Look-ups in named tables: a row name and a column name give one cell, copied from the table.

rogusiv =
,veb,pilotuv,paf,liduveg,vora,kemuro,luk,mek
doriruv,-28,-3,45,5,-10,17,3,-4
raded,49,-30,-35,1,-2,-59,58,5
nekovi,-29,-2,45,1,-17,15,2,0
repur,-46,-11,72,7,-30,20,15,-1
sal,-29,2,46,6,-10,15,-3,-3
rik,28,-32,-31,7,-34,-59,82,0
roz,-29,1,48,6,-7,19,-5,0
lemani,-27,2,48,0,-15,15,-2,1
pimaro,-46,8,73,6,-9,25,-7,0
pozomis,-29,4,49,0,-6,20,-6,0
peki,-35,-18,69,4,-32,9,24,-4
maza,-22,-16,41,7,-25,-1,25,0

veb of sal = -29
vora of pozomis = -6
vora of raded = -2
veb of roz = -29
kemuro of nekovi = 15
luk of peki = 24
veb of doriruv = -28
kemuro of lemani = 15
kemuro of pimaro = 25
pilotuv of rik = -32
mek of roz = 0
liduveg of doriruv = 5
kemuro of pozomis = 20
kemuro of roz = 19
pilotuv of peki = -18
kemuro of raded = -59

koges =
         mulito   kof  gezeta  rizuga   bab  gulati   guz  terike   dib
pimaf      4865  5063    6123    5937  4672    3861  4119    4957  5213
vulosal    5970  6664    6392    5376  5360    5583  6450    6500  5654
zopulup    3168  3942    4321    3673  2877    3816  4939    5433  5393
nibi       6998  7091    6601    6188  6301    7184  8015    7395  6529
zov        4682  4147    3844    4837  5648    5174  4419    3994  4776
lel        3219  3864    5286    5501  5095    4823  5029    6168  7209
nerak      4545  3591    2257    2531  3154    3541  3302    2050  2328
roniko     5636  4918    3668    2837  3501    3886  3576    2404  1730
vonol      3812  3896    2709    1917  2006    2894  3459    2706  2159
labe       5282  4289    3646    3988  5100    5514  4647    3939  4124
vud        3508  3209    2520    2194  2763    4043  5000    4293  4209
rase       4211  4291    5295    5022  3757    3071  3474    4097  4295

zopulup, gulati: 3816
labe, terike: 3939
pimaf, rizuga: 5937
rase, kof: 4291
nibi, guz: 8015
lel, gezeta: 5286
lel, kof: 3864
roniko, gulati: 3886
roniko, mulito: 5636
lel, guz: 5029
labe, dib: 4124
labe, bab: 5100
vulosal, kof: 6664
zopulup, gezeta: 4321
nerak, gulati: 3541
labe, kof: 4289
zov, gezeta: 3844
rase, mulito: 4211

kogin
|  | deg | badar |
|---|---|---|
| tura | 1 | 55 |
| lenifu | 20 | 88 |
| segol | 67 | 48 |

lenifu, badar -> 88
lenifu, deg -> 20
tura, badar -> 55
tura, deg -> 1
segol, badar -> 48
segol, deg -> 67

biv:
	remo	sapa	bap	penazat	puf	napaku	fep	kesu	novili
geru	0.64	0.69	0.18	0.16	0.32	-0.07	0.59	0.11	0.31
pas	0.22	0.44	-0.04	0.17	0.12	0.49	0.36	-0.53	-0.38
fef	0.14	0.10	-0.06	0.67	0.40	0.25	-0.08	0.07	0.17
fus	-0.13	0.36	0.35	0.35	0.23	-0.11	0.27	-0.14	-0.33
kirol	0.33	-0.15	-0.11	0.03	0.12	0.22	0.41	0.10	-0.05
somo	0.68	0.60	0.16	0.38	0.16	0.24	0.49	0.29	0.44

fep of geru = 0.59
novili of geru = 0.31
sapa of pas = 0.44
sapa of geru = 0.69
novili of fef = 0.17
kesu of geru = 0.11
penazat of kirol = 0.03
puf of kirol = 0.12
penazat of geru = 0.16
kesu of somo = 0.29
napaku of fus = -0.11
remo of geru = 0.64
sapa of fef = 0.10
remo of kirol = 0.33
puf of fus = 0.23
puf of somo = 0.16
penazat of somo = 0.38
penazat of fef = 0.67
novili of kirol = -0.05
kesu of pas = -0.53

